In the rows, zero is written as 128.
Rows lie near named flat spaces through zero. A row that begins with a name and a colon came from that space; any other row is followed by the name of its block's space that it lies nearest.
j690-j247: 131, 131, 128, 97, 130, 111, 124, 117, 118, 116, 167, 107, 125, 115, 107, 127, 129, 135, 135, 126, 131, 112, 103, 131, 119, 146, 132, 127, 135, 118, 130, 118
j602-j141: 144, 103, 117, 163, 131, 159, 140, 146, 129, 144, 54, 139, 154, 145, 156, 123, 128, 101, 118, 116, 129, 163, 138, 92, 140, 118, 124, 125, 134, 149, 141, 147
j541-j901: 117, 149, 134, 146, 125, 123, 123, 129, 136, 134, 136, 134, 119, 128, 117, 141, 119, 133, 133, 145, 130, 130, 145, 150, 130, 112, 121, 129, 117, 125, 123, 125
j463-j226: 138, 166, 127, 117, 94, 107, 135, 86, 131, 131, 128, 167, 133, 115, 175, 106, 129, 141, 98, 128, 137, 84, 181, 180, 137, 107, 125, 129, 161, 126, 90, 101
j463-j226: 118, 70, 115, 151, 137, 156, 124, 170, 103, 139, 68, 136, 117, 178, 166, 107, 142, 113, 139, 91, 113, 152, 115, 38, 163, 167, 163, 124, 102, 110, 184, 178
j463-j226: 132, 106, 134, 86, 175, 139, 137, 165, 173, 172, 207, 103, 146, 152, 38, 147, 119, 130, 143, 136, 123, 153, 91, 125, 122, 153, 129, 151, 98, 150, 116, 119
j690-j247: 127, 222, 139, 164, 108, 83, 130, 104, 125, 106, 186, 87, 158, 70, 77, 159, 86, 150, 135, 174, 159, 101, 150, 206, 97, 78, 94, 112, 146, 117, 89, 85
j690-j247: 144, 120, 115, 141, 122, 126, 125, 119, 91, 104, 87, 101, 140, 110, 139, 129, 129, 106, 135, 118, 139, 143, 102, 94, 123, 134, 124, 111, 151, 125, 161, 138
j463-j226: 115, 140, 106, 186, 95, 106, 112, 139, 55, 124, 69, 122, 120, 159, 180, 106, 117, 121, 148, 100, 140, 117, 147, 58, 181, 156, 163, 101, 126, 67, 202, 166
j541-j901: 130, 126, 148, 122, 119, 146, 127, 81, 142, 55, 92, 143, 102, 53, 167, 141, 156, 131, 103, 152, 114, 125, 121, 189, 58, 69, 85, 124, 157, 166, 78, 108
j602-j141: 106, 93, 131, 146, 127, 147, 108, 134, 106, 97, 73, 140, 78, 133, 166, 129, 152, 119, 139, 120, 108, 146, 112, 92, 128, 134, 136, 121, 109, 117, 167, 163
j602-j141: 155, 79, 117, 103, 126, 153, 150, 125, 124, 119, 82, 147, 156, 132, 191, 85, 151, 122, 96, 86, 120, 116, 125, 92, 126, 142, 143, 129, 158, 145, 111, 133
j541-j901: 121, 153, 129, 166, 122, 119, 130, 138, 115, 116, 129, 108, 144, 117, 121, 134, 109, 137, 135, 136, 137, 122, 137, 129, 123, 113, 125, 115, 125, 114, 126, 127
j541-j901: 112, 149, 129, 151, 103, 125, 120, 116, 134, 149, 98, 182, 100, 152, 174, 119, 131, 132, 117, 132, 124, 116, 187, 151, 161, 112, 134, 133, 120, 117, 128, 134
j602-j141: 150, 97, 131, 68, 147, 142, 127, 102, 151, 120, 135, 128, 118, 105, 107, 141, 152, 108, 120, 134, 121, 150, 86, 146, 98, 130, 106, 142, 147, 169, 117, 114
j541-j901: 126, 119, 130, 94, 138, 130, 119, 121, 154, 161, 146, 152, 102, 150, 108, 138, 138, 118, 130, 136, 121, 143, 128, 144, 144, 139, 126, 147, 116, 142, 135, 126
j690-j247: 134, 92, 122, 130, 135, 154, 134, 141, 133, 139, 85, 146, 130, 148, 154, 117, 141, 114, 120, 111, 119, 147, 128, 97, 138, 135, 135, 132, 126, 142, 137, 145
j690-j247: 157, 72, 118, 113, 146, 171, 153, 145, 151, 150, 80, 147, 165, 148, 157, 106, 144, 108, 102, 99, 119, 152, 124, 92, 130, 135, 132, 139, 142, 168, 113, 137
j602-j141: 129, 140, 125, 145, 121, 125, 142, 143, 128, 141, 135, 131, 157, 141, 141, 109, 115, 143, 119, 117, 133, 107, 155, 122, 141, 128, 141, 126, 128, 117, 111, 125
j602-j141: 140, 176, 104, 192, 94, 98, 119, 115, 73, 137, 71, 110, 150, 130, 142, 134, 99, 100, 142, 130, 162, 139, 153, 104, 167, 122, 125, 101, 153, 100, 184, 139
j690-j247: 126, 158, 125, 166, 114, 111, 119, 117, 96, 99, 110, 99, 131, 99, 123, 145, 114, 121, 142, 142, 143, 132, 122, 129, 118, 111, 114, 108, 140, 114, 148, 129
j690-j247: 175, 94, 129, 158, 158, 191, 186, 162, 180, 132, 77, 116, 235, 103, 132, 121, 117, 115, 85, 121, 131, 162, 132, 125, 77, 76, 95, 131, 157, 206, 47, 112
j463-j226: 124, 161, 122, 172, 132, 115, 130, 158, 124, 165, 146, 102, 157, 151, 81, 145, 92, 124, 149, 140, 147, 144, 142, 116, 153, 129, 130, 123, 110, 112, 148, 132
j541-j901: 125, 150, 133, 141, 138, 119, 125, 135, 134, 130, 157, 100, 135, 116, 78, 154, 111, 127, 144, 150, 137, 142, 116, 143, 116, 118, 113, 126, 119, 130, 129, 120
j463-j226: 135, 119, 113, 148, 135, 148, 155, 181, 166, 234, 119, 177, 176, 222, 139, 96, 107, 126, 112, 101, 131, 134, 197, 96, 203, 148, 163, 150, 103, 131, 121, 142
j541-j901: 98, 100, 147, 113, 139, 147, 134, 155, 156, 123, 160, 158, 104, 149, 152, 104, 145, 169, 117, 115, 98, 97, 143, 131, 122, 135, 152, 142, 91, 119, 91, 135
j602-j141: 123, 102, 140, 100, 153, 147, 111, 118, 154, 119, 129, 127, 86, 113, 88, 167, 148, 107, 141, 154, 113, 173, 86, 147, 100, 120, 101, 141, 114, 162, 139, 130
j690-j247: 91, 96, 143, 129, 146, 141, 111, 156, 124, 99, 143, 120, 80, 135, 121, 134, 144, 146, 150, 127, 102, 132, 97, 102, 114, 144, 143, 129, 83, 108, 146, 154
j463-j226: 126, 141, 123, 151, 109, 121, 124, 119, 107, 117, 98, 135, 124, 125, 160, 120, 126, 127, 126, 124, 133, 119, 146, 123, 138, 122, 131, 117, 137, 114, 139, 134
j602-j141: 159, 149, 107, 186, 121, 136, 146, 141, 125, 173, 66, 123, 192, 144, 126, 135, 97, 91, 122, 129, 157, 166, 160, 109, 156, 107, 113, 119, 150, 148, 142, 131
j541-j901: 121, 135, 134, 143, 122, 130, 130, 125, 127, 109, 119, 132, 126, 114, 145, 126, 129, 138, 122, 132, 125, 118, 138, 139, 115, 111, 124, 123, 129, 126, 113, 126
j463-j226: 125, 202, 129, 188, 100, 96, 121, 105, 105, 107, 122, 104, 142, 87, 115, 155, 96, 129, 137, 163, 155, 122, 156, 172, 117, 82, 99, 106, 146, 114, 125, 111
127, 131, 125, 81, 121, 99, 115, 105, 102, 108, 172, 111, 107, 117, 121, 119, 137, 139, 138, 118, 129, 98, 99, 125, 128, 161, 142, 125, 139, 103, 144, 120 => j463-j226
126, 82, 145, 104, 147, 161, 122, 111, 141, 63, 101, 122, 94, 76, 136, 146, 164, 121, 122, 139, 103, 152, 75, 140, 62, 105, 99, 129, 133, 166, 110, 130 => j463-j226
119, 99, 121, 145, 129, 137, 118, 143, 97, 111, 90, 119, 111, 140, 150, 122, 138, 119, 142, 110, 121, 140, 107, 75, 138, 149, 144, 117, 117, 110, 171, 158 => j463-j226
129, 127, 138, 142, 120, 138, 134, 111, 121, 68, 103, 119, 132, 76, 160, 126, 138, 139, 113, 133, 123, 115, 121, 147, 80, 94, 109, 115, 148, 139, 95, 119 => j541-j901
102, 113, 150, 76, 135, 126, 143, 144, 154, 110, 220, 144, 119, 134, 146, 85, 142, 196, 110, 106, 101, 52, 137, 147, 110, 149, 164, 143, 104, 105, 60, 112 => j602-j141
115, 127, 133, 168, 135, 148, 151, 176, 152, 156, 130, 143, 161, 162, 141, 109, 111, 152, 117, 117, 122, 117, 170, 116, 142, 119, 146, 133, 100, 123, 96, 136 => j602-j141
88, 123, 149, 121, 141, 136, 119, 151, 162, 140, 173, 157, 83, 154, 117, 132, 135, 160, 135, 139, 103, 116, 145, 150, 131, 129, 141, 145, 77, 117, 110, 135 => j690-j247
122, 105, 132, 142, 155, 146, 125, 159, 134, 126, 128, 99, 129, 131, 87, 151, 124, 118, 148, 136, 123, 165, 92, 102, 114, 132, 121, 128, 104, 138, 146, 143 => j463-j226
141, 92, 137, 50, 158, 143, 151, 140, 179, 152, 202, 137, 149, 141, 103, 107, 142, 150, 107, 112, 112, 107, 111, 142, 112, 152, 140, 156, 124, 155, 71, 105 => j690-j247
129, 100, 126, 120, 131, 144, 132, 135, 133, 135, 106, 149, 123, 146, 156, 112, 141, 126, 119, 111, 117, 130, 132, 109, 137, 138, 139, 133, 125, 133, 129, 139 => j463-j226
127, 117, 131, 138, 146, 144, 133, 149, 146, 140, 129, 121, 137, 135, 103, 141, 123, 122, 133, 135, 125, 152, 120, 122, 122, 123, 121, 133, 113, 143, 125, 132 => j463-j226
129, 121, 121, 139, 121, 128, 112, 114, 104, 113, 84, 125, 105, 121, 140, 140, 137, 104, 139, 130, 130, 152, 112, 111, 131, 129, 120, 119, 135, 127, 168, 143 => j602-j141
87, 135, 167, 123, 151, 143, 124, 142, 185, 105, 192, 141, 87, 107, 93, 154, 134, 170, 129, 167, 100, 119, 132, 196, 79, 90, 110, 145, 81, 142, 66, 114 => j541-j901
176, 163, 110, 105, 120, 103, 138, 90, 125, 152, 137, 105, 178, 104, 91, 141, 109, 97, 121, 139, 163, 139, 122, 155, 130, 122, 102, 126, 182, 153, 125, 94 => j602-j141
131, 133, 136, 83, 139, 130, 109, 93, 171, 156, 144, 158, 82, 125, 86, 168, 143, 102, 130, 166, 123, 165, 122, 188, 124, 113, 95, 152, 125, 168, 129, 112 => j541-j901
110, 170, 136, 164, 152, 109, 126, 171, 136, 147, 204, 68, 152, 130, 25, 168, 84, 142, 166, 160, 144, 144, 112, 135, 122, 125, 120, 124, 90, 111, 134, 122 => j541-j901
86, 135, 150, 121, 137, 127, 116, 146, 160, 140, 183, 155, 81, 151, 112, 134, 132, 162, 136, 144, 106, 110, 149, 159, 132, 127, 140, 145, 78, 112, 110, 130 => j690-j247
113, 178, 139, 164, 116, 114, 126, 125, 141, 133, 146, 134, 127, 118, 114, 145, 107, 143, 130, 157, 136, 118, 166, 176, 125, 92, 113, 126, 118, 122, 105, 114 => j690-j247
96, 126, 149, 172, 165, 160, 118, 172, 181, 158, 134, 131, 101, 147, 59, 184, 116, 120, 153, 174, 114, 192, 129, 149, 118, 95, 102, 144, 65, 155, 130, 144 => j602-j141

Rows lie near named flat spaces through zero. A row that begins with a name and a colon came from that space; any other row is followed by the name of its block's space that it lies nearest.
j851j366: 193, 102, 112, 58, 98, 119, 130, 102, 101, 178, 157, 122, 160, 131, 110, 123, 147, 147, 121, 73, 108, 131, 137, 147, 134, 95, 63, 90, 111, 111, 148, 106
j588j630: 116, 115, 183, 171, 101, 156, 101, 72, 154, 120, 116, 108, 133, 118, 108, 66, 142, 154, 163, 91, 173, 136, 137, 119, 139, 149, 156, 104, 146, 104, 165, 96
j588j630: 140, 91, 122, 108, 123, 84, 110, 128, 125, 105, 162, 151, 140, 98, 111, 111, 141, 121, 87, 104, 126, 125, 131, 154, 142, 104, 137, 147, 124, 147, 90, 97
j907j810: 121, 100, 116, 151, 176, 148, 106, 137, 123, 119, 153, 163, 114, 164, 187, 155, 171, 75, 180, 162, 147, 101, 152, 58, 110, 166, 126, 210, 136, 151, 124, 147
j588j630: 156, 183, 101, 85, 55, 144, 210, 93, 116, 114, 158, 115, 173, 179, 40, 167, 111, 204, 157, 137, 115, 199, 113, 226, 82, 153, 118, 159, 57, 110, 171, 85
j851j366: 127, 141, 132, 133, 123, 129, 136, 125, 141, 101, 120, 103, 113, 125, 129, 120, 125, 132, 133, 138, 121, 156, 131, 129, 122, 139, 167, 130, 128, 125, 131, 124
j851j366: 134, 119, 134, 129, 87, 115, 117, 111, 165, 121, 132, 122, 107, 96, 144, 106, 127, 110, 123, 114, 131, 155, 122, 142, 137, 145, 160, 134, 136, 106, 129, 119
j907j810: 111, 107, 120, 138, 114, 75, 98, 139, 166, 77, 146, 135, 97, 103, 147, 109, 141, 106, 91, 99, 119, 153, 138, 147, 136, 127, 205, 158, 112, 152, 103, 109
j907j810: 151, 119, 121, 113, 101, 120, 133, 126, 158, 128, 119, 144, 112, 66, 139, 119, 107, 94, 130, 151, 125, 152, 99, 140, 132, 151, 122, 156, 162, 115, 104, 129
j92j728: 169, 107, 142, 106, 141, 152, 131, 108, 107, 138, 140, 102, 132, 115, 147, 114, 145, 104, 143, 161, 131, 119, 136, 85, 136, 129, 108, 121, 169, 96, 115, 133
j92j728: 153, 132, 128, 120, 144, 171, 141, 111, 106, 156, 117, 129, 147, 157, 118, 138, 137, 145, 189, 131, 135, 125, 134, 100, 108, 144, 74, 131, 132, 131, 165, 130
j588j630: 174, 91, 137, 85, 121, 97, 115, 126, 124, 133, 133, 110, 124, 47, 135, 88, 121, 97, 73, 129, 111, 125, 116, 127, 165, 91, 119, 90, 180, 104, 74, 122
j851j366: 89, 137, 129, 155, 143, 118, 119, 148, 129, 135, 100, 172, 147, 124, 86, 129, 103, 161, 120, 98, 140, 105, 111, 156, 127, 114, 101, 120, 114, 172, 132, 122
j907j810: 149, 128, 128, 93, 67, 98, 147, 109, 137, 119, 157, 113, 138, 92, 100, 115, 114, 135, 78, 126, 118, 156, 110, 191, 143, 114, 147, 115, 121, 89, 104, 102
j588j630: 138, 154, 123, 127, 196, 151, 138, 163, 108, 129, 66, 86, 105, 135, 147, 132, 115, 135, 152, 146, 93, 132, 140, 70, 117, 114, 120, 83, 152, 159, 140, 164
j851j366: 178, 99, 119, 88, 109, 120, 127, 110, 128, 137, 147, 137, 136, 94, 127, 115, 138, 112, 135, 121, 122, 144, 124, 133, 130, 130, 101, 145, 144, 121, 117, 110
j907j810: 143, 118, 123, 108, 132, 131, 149, 130, 102, 132, 157, 149, 152, 114, 117, 146, 122, 108, 111, 183, 137, 105, 111, 136, 132, 126, 94, 158, 148, 110, 84, 129
j588j630: 141, 152, 120, 129, 115, 155, 149, 122, 150, 136, 93, 128, 116, 119, 127, 134, 108, 132, 180, 141, 125, 163, 111, 127, 106, 166, 113, 145, 137, 130, 158, 136
j92j728: 137, 143, 112, 115, 100, 109, 146, 130, 151, 107, 115, 136, 125, 103, 95, 126, 105, 149, 130, 114, 112, 175, 110, 176, 113, 139, 140, 146, 113, 149, 132, 107
j588j630: 171, 57, 133, 74, 75, 61, 100, 104, 132, 123, 196, 149, 147, 44, 116, 84, 142, 93, 40, 100, 131, 119, 116, 178, 175, 87, 128, 129, 150, 95, 55, 83
j851j366: 136, 133, 94, 107, 176, 107, 142, 168, 102, 102, 128, 141, 133, 142, 115, 157, 127, 136, 121, 139, 96, 132, 135, 128, 108, 110, 121, 154, 109, 185, 107, 129
j907j810: 110, 102, 134, 139, 173, 114, 105, 154, 104, 136, 131, 164, 142, 107, 129, 127, 126, 108, 93, 141, 141, 69, 122, 109, 149, 98, 97, 126, 154, 148, 82, 138
j588j630: 177, 121, 106, 96, 92, 136, 130, 104, 154, 149, 123, 130, 117, 122, 140, 125, 139, 126, 185, 90, 114, 178, 130, 130, 107, 160, 106, 149, 118, 131, 174, 115
j851j366: 96, 118, 117, 143, 131, 105, 100, 138, 130, 124, 161, 136, 119, 181, 158, 145, 161, 123, 108, 89, 128, 110, 158, 124, 130, 116, 162, 135, 80, 140, 141, 130
j92j728: 126, 132, 157, 132, 147, 173, 144, 114, 81, 155, 153, 93, 147, 164, 150, 143, 142, 110, 120, 197, 150, 73, 137, 82, 145, 118, 106, 98, 157, 61, 113, 158
j92j728: 147, 131, 138, 119, 134, 165, 161, 118, 101, 155, 119, 162, 170, 96, 84, 136, 97, 131, 150, 189, 154, 102, 89, 136, 126, 140, 45, 147, 172, 112, 104, 129
j588j630: 131, 121, 151, 142, 140, 149, 105, 103, 122, 134, 120, 91, 126, 164, 136, 101, 159, 153, 157, 82, 134, 127, 163, 91, 129, 121, 142, 86, 119, 126, 174, 120
j907j810: 120, 118, 140, 133, 107, 115, 117, 107, 130, 109, 158, 114, 135, 146, 117, 112, 149, 143, 111, 102, 137, 133, 145, 145, 134, 120, 165, 123, 105, 117, 134, 103
j907j810: 130, 130, 133, 120, 136, 132, 150, 131, 103, 123, 138, 141, 156, 112, 94, 134, 111, 133, 109, 171, 137, 110, 109, 146, 132, 118, 103, 136, 145, 121, 92, 123
j851j366: 106, 114, 112, 136, 129, 98, 105, 150, 142, 132, 136, 171, 123, 121, 139, 138, 128, 112, 106, 104, 129, 111, 123, 141, 134, 122, 126, 149, 113, 154, 115, 130
j92j728: 150, 144, 118, 114, 125, 144, 137, 113, 126, 125, 125, 86, 118, 180, 136, 134, 152, 155, 171, 97, 106, 167, 159, 113, 104, 138, 147, 115, 93, 133, 184, 123
j92j728: 124, 137, 133, 134, 141, 154, 129, 122, 110, 145, 133, 105, 128, 176, 148, 141, 147, 132, 147, 132, 131, 113, 148, 97, 123, 128, 124, 110, 118, 112, 154, 144
j851j366: 93, 149, 149, 167, 113, 139, 124, 120, 157, 102, 123, 90, 94, 144, 162, 121, 131, 115, 128, 148, 138, 143, 137, 114, 131, 152, 202, 124, 128, 97, 139, 142
j907j810: 108, 112, 178, 178, 121, 141, 104, 93, 159, 96, 101, 138, 134, 76, 88, 64, 119, 146, 153, 116, 174, 135, 115, 131, 139, 151, 153, 134, 168, 134, 127, 92
j907j810: 116, 110, 126, 144, 148, 129, 133, 122, 114, 74, 182, 150, 140, 156, 128, 145, 160, 107, 140, 180, 151, 120, 143, 119, 113, 153, 162, 216, 120, 138, 96, 110
j851j366: 191, 103, 119, 67, 88, 124, 130, 99, 117, 171, 158, 110, 140, 117, 138, 120, 146, 119, 123, 101, 113, 137, 133, 133, 139, 113, 87, 101, 130, 87, 138, 118
j92j728: 111, 111, 149, 136, 130, 109, 105, 121, 117, 106, 169, 83, 116, 152, 161, 113, 162, 111, 74, 127, 129, 106, 161, 109, 155, 99, 194, 96, 121, 93, 107, 129
j92j728: 73, 155, 132, 176, 103, 149, 122, 122, 150, 147, 131, 141, 119, 190, 148, 155, 134, 135, 151, 115, 154, 117, 133, 133, 118, 158, 147, 138, 87, 112, 176, 145
j92j728: 133, 149, 121, 123, 173, 166, 146, 151, 91, 172, 103, 117, 131, 158, 153, 162, 120, 119, 147, 168, 118, 92, 128, 80, 123, 120, 72, 100, 146, 120, 136, 175
j588j630: 121, 88, 108, 151, 156, 104, 79, 144, 166, 106, 117, 193, 105, 105, 152, 116, 148, 100, 170, 82, 134, 138, 136, 104, 113, 157, 134, 202, 127, 206, 132, 114
115, 149, 100, 136, 181, 141, 113, 176, 124, 170, 84, 119, 89, 175, 199, 166, 132, 109, 152, 111, 95, 109, 149, 63, 116, 122, 107, 96, 116, 158, 167, 190 => j92j728
120, 124, 166, 151, 108, 164, 121, 94, 128, 169, 114, 140, 154, 114, 104, 103, 117, 143, 149, 124, 171, 98, 110, 127, 143, 136, 82, 99, 156, 93, 146, 124 => j851j366
138, 154, 122, 116, 144, 136, 155, 138, 112, 113, 113, 92, 125, 143, 118, 138, 119, 147, 130, 148, 104, 148, 133, 125, 116, 121, 140, 109, 123, 131, 132, 135 => j851j366
112, 119, 137, 151, 130, 116, 107, 126, 151, 102, 120, 131, 113, 115, 131, 106, 133, 127, 131, 108, 135, 139, 134, 126, 130, 136, 165, 138, 129, 146, 129, 116 => j907j810
132, 123, 120, 121, 128, 123, 153, 128, 118, 88, 165, 147, 142, 119, 112, 145, 129, 110, 121, 190, 137, 133, 117, 146, 119, 146, 142, 196, 134, 125, 83, 114 => j907j810
215, 67, 104, 63, 127, 118, 126, 107, 118, 114, 188, 135, 124, 93, 170, 126, 173, 60, 150, 162, 115, 149, 142, 93, 124, 148, 112, 204, 162, 116, 87, 111 => j851j366
190, 97, 127, 85, 149, 122, 122, 102, 102, 102, 139, 97, 146, 131, 96, 93, 165, 163, 156, 80, 106, 162, 163, 113, 116, 108, 125, 118, 122, 161, 145, 82 => j92j728
137, 130, 143, 142, 136, 168, 145, 110, 125, 126, 115, 144, 142, 109, 111, 124, 117, 123, 176, 178, 156, 126, 109, 113, 117, 164, 98, 164, 166, 120, 123, 126 => j907j810
122, 119, 122, 139, 177, 122, 127, 132, 103, 80, 129, 156, 163, 155, 61, 122, 144, 183, 159, 99, 132, 135, 147, 138, 100, 121, 124, 166, 98, 210, 135, 83 => j851j366
115, 125, 127, 140, 141, 132, 124, 139, 128, 130, 132, 138, 119, 129, 153, 140, 129, 101, 125, 155, 135, 109, 125, 110, 132, 135, 129, 144, 140, 122, 113, 146 => j851j366
154, 143, 111, 91, 108, 125, 143, 138, 125, 174, 110, 115, 124, 115, 137, 141, 105, 128, 111, 118, 100, 133, 113, 141, 134, 110, 88, 81, 129, 107, 137, 150 => j907j810
166, 146, 124, 85, 134, 138, 154, 124, 92, 141, 126, 67, 136, 154, 119, 132, 132, 156, 119, 125, 94, 142, 145, 121, 126, 96, 117, 66, 119, 108, 144, 133 => j588j630
72, 204, 143, 176, 94, 179, 192, 129, 142, 131, 99, 138, 137, 137, 95, 169, 64, 142, 145, 228, 162, 129, 73, 171, 111, 179, 125, 152, 136, 81, 129, 157 => j588j630
108, 121, 137, 163, 175, 142, 95, 135, 130, 122, 102, 122, 112, 160, 151, 116, 153, 135, 166, 94, 133, 117, 159, 74, 120, 131, 143, 120, 123, 167, 161, 135 => j588j630
98, 159, 112, 139, 205, 137, 139, 191, 90, 138, 101, 111, 111, 169, 168, 175, 117, 113, 105, 176, 100, 84, 138, 77, 126, 99, 120, 97, 131, 148, 110, 189 => j588j630
153, 159, 111, 70, 126, 128, 173, 155, 75, 195, 112, 116, 164, 120, 93, 161, 81, 154, 69, 147, 95, 95, 96, 164, 144, 67, 37, 42, 132, 99, 108, 157 => j907j810
118, 176, 84, 123, 93, 105, 156, 176, 190, 133, 68, 153, 77, 71, 151, 160, 59, 101, 125, 149, 90, 184, 75, 172, 111, 163, 136, 154, 130, 145, 124, 164 => j92j728
122, 95, 136, 131, 118, 126, 94, 103, 112, 163, 165, 159, 161, 167, 117, 122, 165, 147, 131, 62, 154, 88, 149, 131, 137, 110, 92, 118, 95, 130, 157, 106 => j851j366
124, 131, 116, 135, 136, 130, 118, 133, 136, 136, 112, 144, 125, 147, 127, 133, 133, 143, 158, 91, 124, 136, 135, 124, 113, 136, 116, 135, 107, 161, 160, 126 => j92j728
